Here is a tiny trained network, its code and every weight. The questions are about switching its units off for an input and a target symbol, where a switched-off unit gives its printed mean instead of its output.

import numpy as np


def w(rows, s, z=0):
    codes = np.array(rows[::2]) - 128.0
    scale = np.full(codes.shape[1], s)
    scale[-1] = z or s
    return codes * scale


def f(y):
    return y / 2 * (1 + np.tanh(0.7978845608 * (y + 0.044715 * y**3)))


def softmax(a):
    e = np.exp(a - a.max(-1, keepdims=True))
    return e / e.sum(-1, keepdims=True)


def log_softmax(a):
    a = a - a.max(-1, keepdims=True)
    return a - np.log(np.exp(a).sum(-1, keepdims=True))


def net(x, mask):
    ids = ['ΣΦΨεζμω'.index(c) for c in x.split()]
    T = len(ids)
    res = E[ids] + P[:T]
    u = 0
    for l in range(2):
        r = res
        for j in range(2):
            rows = slice(3 * j, 3 * j + 3)
            q, k, v = (r @ M[l][rows].T for M in (Q, K, V))
            z = softmax(np.where(np.tri(T) > 0, q @ k.T / 3**0.5, -1e9)) @ v
            o = O[l][rows]
            res = res + np.where(mask[u + j], z, o[:, -1]) @ o[:, :-1]
        u += 2
        y = f(res @ A[l][:, :-1].T + A[l][:, -1])
        res = res + np.where(mask[u : u + 16], y, B[l][:, -1]) @ B[l][:, :-1]
        u += 16
    return log_softmax(res[-1] @ U[:, :-1].T + U[:, -1])


Q, K, V, O, A, B = {}, {}, {}, {}, {}, {}
E = w([
[255,118,61,126,181,170],'Σ',
[146,150,126,108,42,130],'Φ',
[199,173,148,163,114,184],'Ψ',
[84,113,96,137,84,206],'ε',
[149,100,91,140,118,45],'ζ',
[213,132,255,145,123,91],'μ',
[141,84,226,171,159,176],'ω',
],0.015)
P = w([
[182,136,76,197,99,142],'0',
[83,68,234,14,44,234],'1',
[103,69,254,53,64,246],'2',
[117,98,212,97,102,239],'3',
[159,120,84,144,173,108],'4',
[189,151,58,160,194,153],'5',
[169,126,103,161,132,185],'6',
[170,145,166,133,163,229],'7',
[179,174,186,159,138,203],'8',
[170,131,116,204,246,126],'9',
[232,157,125,185,215,148],'10',
[133,156,207,156,133,164],'11',
[129,175,223,160,61,171],'12',
[94,99,83,206,138,39],'13',
],0.0043)
Q[0] = w([
[141,67,192,194,219,121],'L0H0',
[103,134,100,184,175,82],'L0H0',
[167,65,211,255,106,183],'L0H0',
[203,30,154,89,74,165],'L0H1',
[54,215,68,99,128,99],'L0H1',
[158,185,86,157,132,157],'L0H1',
],0.0077)
K[0] = w([
[209,74,70,63,159,222],'L0H0',
[183,98,210,1,21,190],'L0H0',
[236,139,17,72,164,122],'L0H0',
[136,171,172,236,184,210],'L0H1',
[73,105,92,102,72,94],'L0H1',
[65,162,108,65,215,130],'L0H1',
],0.0053)
V[0] = w([
[127,248,129,147,159,208],'L0H0',
[87,153,121,139,21,141],'L0H0',
[184,1,83,141,186,146],'L0H0',
[86,213,94,114,119,126],'L0H1',
[134,75,200,114,117,157],'L0H1',
[200,182,81,135,168,186],'L0H1',
],0.0082)
O[0] = w([
[180,40,204,162,96,160,160],'L0H0',
[104,101,170,39,106,116,78],'L0H0',
[106,176,94,255,118,132,233],'L0H0',
[203,70,126,117,124,127,7],'L0H1',
[82,236,199,175,103,139,254],'L0H1',
[150,123,144,200,42,119,172],'L0H1',
],0.007,0.0062)
A[0] = w([
[200,149,110,99,110,118,202],'L0N0',
[185,156,178,136,53,88,105],'L0N1',
[154,122,125,167,192,158,184],'L0N2',
[94,96,89,79,218,112,134],'L0N3',
[126,112,83,114,64,139,222],'L0N4',
[188,157,132,135,157,144,197],'L0N5',
[157,175,45,101,143,195,251],'L0N6',
[120,170,145,156,112,82,125],'L0N7',
[82,173,165,104,139,104,159],'L0N8',
[68,213,110,116,124,172,146],'L0N9',
[74,201,140,205,128,148,192],'L0N10',
[199,96,104,177,34,63,142],'L0N11',
[177,97,197,153,174,147,110],'L0N12',
[161,253,206,132,205,169,203],'L0N13',
[162,125,40,155,161,114,232],'L0N14',
[93,112,113,158,139,209,207],'L0N15',
],0.0062,0.0019)
B[0] = w([
[168,163,133,99,84,62,132],'L0N0',
[163,181,159,142,171,145,171],'L0N1',
[93,42,173,123,119,84,164],'L0N2',
[116,91,104,73,173,175,118],'L0N3',
[132,203,74,63,107,119,130],'L0N4',
[89,111,167,133,160,52,157],'L0N5',
[3,149,85,113,48,48,139],'L0N6',
[164,146,123,213,157,131,161],'L0N7',
[128,150,136,217,76,174,144],'L0N8',
[34,125,96,129,93,139,155],'L0N9',
[82,113,143,194,88,69,246],'L0N10',
[186,185,160,151,149,251,155],'L0N11',
[92,150,144,194,108,146,173],'L0N12',
[89,82,181,186,162,26,248],'L0N13',
[48,142,142,4,69,147,137],'L0N14',
[99,119,127,68,46,104,168],'L0N15',
],0.0043,0.011)
Q[1] = w([
[75,28,211,41,100,44],'L1H0',
[119,89,77,72,254,85],'L1H0',
[172,28,60,147,153,50],'L1H0',
[198,227,118,191,177,154],'L1H1',
[144,59,83,189,79,228],'L1H1',
[133,80,137,91,248,160],'L1H1',
],0.0047)
K[1] = w([
[196,153,2,111,52,87],'L1H0',
[132,186,173,33,90,174],'L1H0',
[94,174,196,94,134,239],'L1H0',
[129,116,172,146,129,125],'L1H1',
[98,142,130,67,72,114],'L1H1',
[43,95,97,110,150,231],'L1H1',
],0.0056)
V[1] = w([
[139,142,192,168,194,30],'L1H0',
[202,254,143,129,163,122],'L1H0',
[102,73,239,223,239,190],'L1H0',
[97,101,135,106,145,151],'L1H1',
[130,157,145,133,118,89],'L1H1',
[192,150,214,116,116,113],'L1H1',
],0.0067)
O[1] = w([
[59,167,130,164,185,136,206],'L1H0',
[132,138,96,125,208,249,138],'L1H0',
[114,2,109,87,141,105,254],'L1H0',
[196,169,146,166,101,69,108],'L1H1',
[139,123,164,206,157,153,154],'L1H1',
[80,94,158,88,164,165,172],'L1H1',
],0.0071,0.022)
A[1] = w([
[174,179,189,156,35,41,139],'L1N0',
[139,150,111,42,136,89,4],'L1N1',
[178,87,131,172,177,135,124],'L1N2',
[41,13,85,120,93,47,190],'L1N3',
[50,56,48,186,158,116,199],'L1N4',
[94,137,170,157,114,176,117],'L1N5',
[131,158,248,167,124,59,219],'L1N6',
[140,130,204,163,213,143,187],'L1N7',
[143,139,98,95,93,80,21],'L1N8',
[164,106,77,179,115,210,69],'L1N9',
[156,138,101,219,166,103,119],'L1N10',
[163,255,141,89,159,182,198],'L1N11',
[109,239,175,20,126,177,180],'L1N12',
[119,160,177,122,147,185,148],'L1N13',
[101,116,118,133,221,176,121],'L1N14',
[58,130,163,205,197,144,122],'L1N15',
],0.0054,0.0028)
B[1] = w([
[200,96,20,131,8,149,129],'L1N0',
[131,40,90,171,141,177,124],'L1N1',
[111,105,149,105,102,153,156],'L1N2',
[139,146,180,134,125,68,219],'L1N3',
[114,191,171,97,91,116,233],'L1N4',
[161,158,78,111,161,191,170],'L1N5',
[135,157,69,93,62,91,200],'L1N6',
[144,124,77,62,111,100,205],'L1N7',
[94,67,80,96,119,100,123],'L1N8',
[133,63,104,169,136,192,126],'L1N9',
[100,130,104,106,133,175,157],'L1N10',
[129,180,150,184,254,153,131],'L1N11',
[211,173,148,160,175,190,132],'L1N12',
[186,101,49,85,169,169,144],'L1N13',
[65,140,71,80,140,104,171],'L1N14',
[121,129,92,60,117,160,250],'L1N15',
],0.0055,0.019)
U = w([
[141,91,47,239,143,142,5],'Σ',
[184,236,228,98,166,154,210],'Φ',
[197,64,155,113,145,188,78],'Ψ',
[181,142,90,66,39,124,180],'ε',
[135,255,28,155,142,87,178],'ζ',
[107,172,73,54,234,161,80],'μ',
[107,203,224,102,133,46,160],'ω',
],0.0055,0.0026)

Each question gives the input, a string of symbols that net reads in full, and the target symbol t.
The units are the heads (3 rows each of Q, K, V and O) and the neurons (one row each of A and B). Each row of codes is followed by its name. A weight is (code - 128) times the scale printed after its matrix; where a second scale follows, it is the last column's (O, A, B and U).
mask holds one flag per unit, layer by layer, with each layer's heads first. A switched-off unit (its flag False) gives its mean, the last column of its rows in O or B, instead of its output. The means were averaged over made-up inputs and are rounded, as every weight is.
A unit's drop is (log p(t) with every unit on - log p(t) with that unit switched off) / (log p(t) with every unit on - log p(t) with every unit switched off).
The circuit of an input: a set's keep is (log p(t) with only the set's units on - log p(t) with every unit switched off) / (log p(t) with every unit on - log p(t) with every unit switched off). Starting from the 12 units with the biggest drops (on a tie, the unit counted first), units are removed one at a time, each time the one whose removal leaves the highest keep (on an exact tie, the one counted first), for as long as the keep stays at least 0.8.
circuit, biggest first: the units of the circuit, biggest drop first
k most important neurons: the k neurons with the biggest drops, biggest first
k most important neurons of layer l: the k neurons of layer l with the biggest drops, biggest first
which heads matter: for each layer, one digit per head in row order, 1 if its drop is at least 0.15 and else 0, layers parted by /
input ε ω μ, target ε: which heads matter -> 10 / 10
input ζ ζ ζ, target ζ: circuit, biggest first -> L1H0; L0H0; L1H1
input ε ε Ψ, target ε: circuit, biggest first -> L1H0; L1N0; L0H0
input ζ ζ ζ Σ Ψ, target ζ: circuit, biggest first -> L1H0; L0H0; L1H1
input Φ ω Σ ω μ μ ω Φ Σ μ μ μ Ψ ζ, target μ: 2 most important neurons -> L0N13; L0N11
input Φ μ ω, target Φ: which heads matter -> 11 / 10
input Ψ Σ Φ, target Ψ: which heads matter -> 11 / 00
input Ψ ω ω, target Ψ: circuit, biggest first -> L0H0; L1H0; L1N4; L0N10
input ε ζ μ μ μ ω μ Σ ω Φ μ ζ, target μ: 2 most important neurons -> L0N13; L0N15
input Σ ω ω ε μ ω ε Φ μ Φ μ, target μ: which heads matter -> 00 / 11
input ω Σ ζ ω μ Ψ ω ω ω ω μ ω μ ε, target ω: most important neuron of layer 1 -> L1N3
input ω ω Σ, target ω: which heads matter -> 00 / 10
input ζ Σ ε, target ζ: which heads matter -> 10 / 11
input Φ Φ ε, target Φ: which heads matter -> 10 / 10
input Ψ Σ Σ, target Ψ: 2 most important neurons -> L0N11; L1N6
input ε μ ω ω, target ε: which heads matter -> 11 / 10
input Φ ω μ μ, target Φ: which heads matter -> 11 / 10
input Ψ ω ε, target Ψ: 2 most important neurons of layer 0 -> L0N13; L0N10
input Φ ω μ, target Φ: which heads matter -> 10 / 10
input Φ ω ε, target Φ: most important neuron -> L1N12
input μ ω ω, target μ: which heads matter -> 01 / 10
input μ ζ μ ω, target μ: which heads matter -> 00 / 10
input ζ ω ω, target ζ: which heads matter -> 11 / 10
input Φ ω ω Φ ω Σ μ Ψ, target μ: most important neuron of layer 1 -> L1N15
input μ Ψ Φ, target μ: which heads matter -> 00 / 10
input μ ζ ε μ ω μ ε ω Σ μ Σ μ ε, target μ: 2 most important neurons -> L0N13; L1N14
input ω ω ω ω Ψ ω ω ω Φ Ψ, target ω: most important neuron -> L0N13
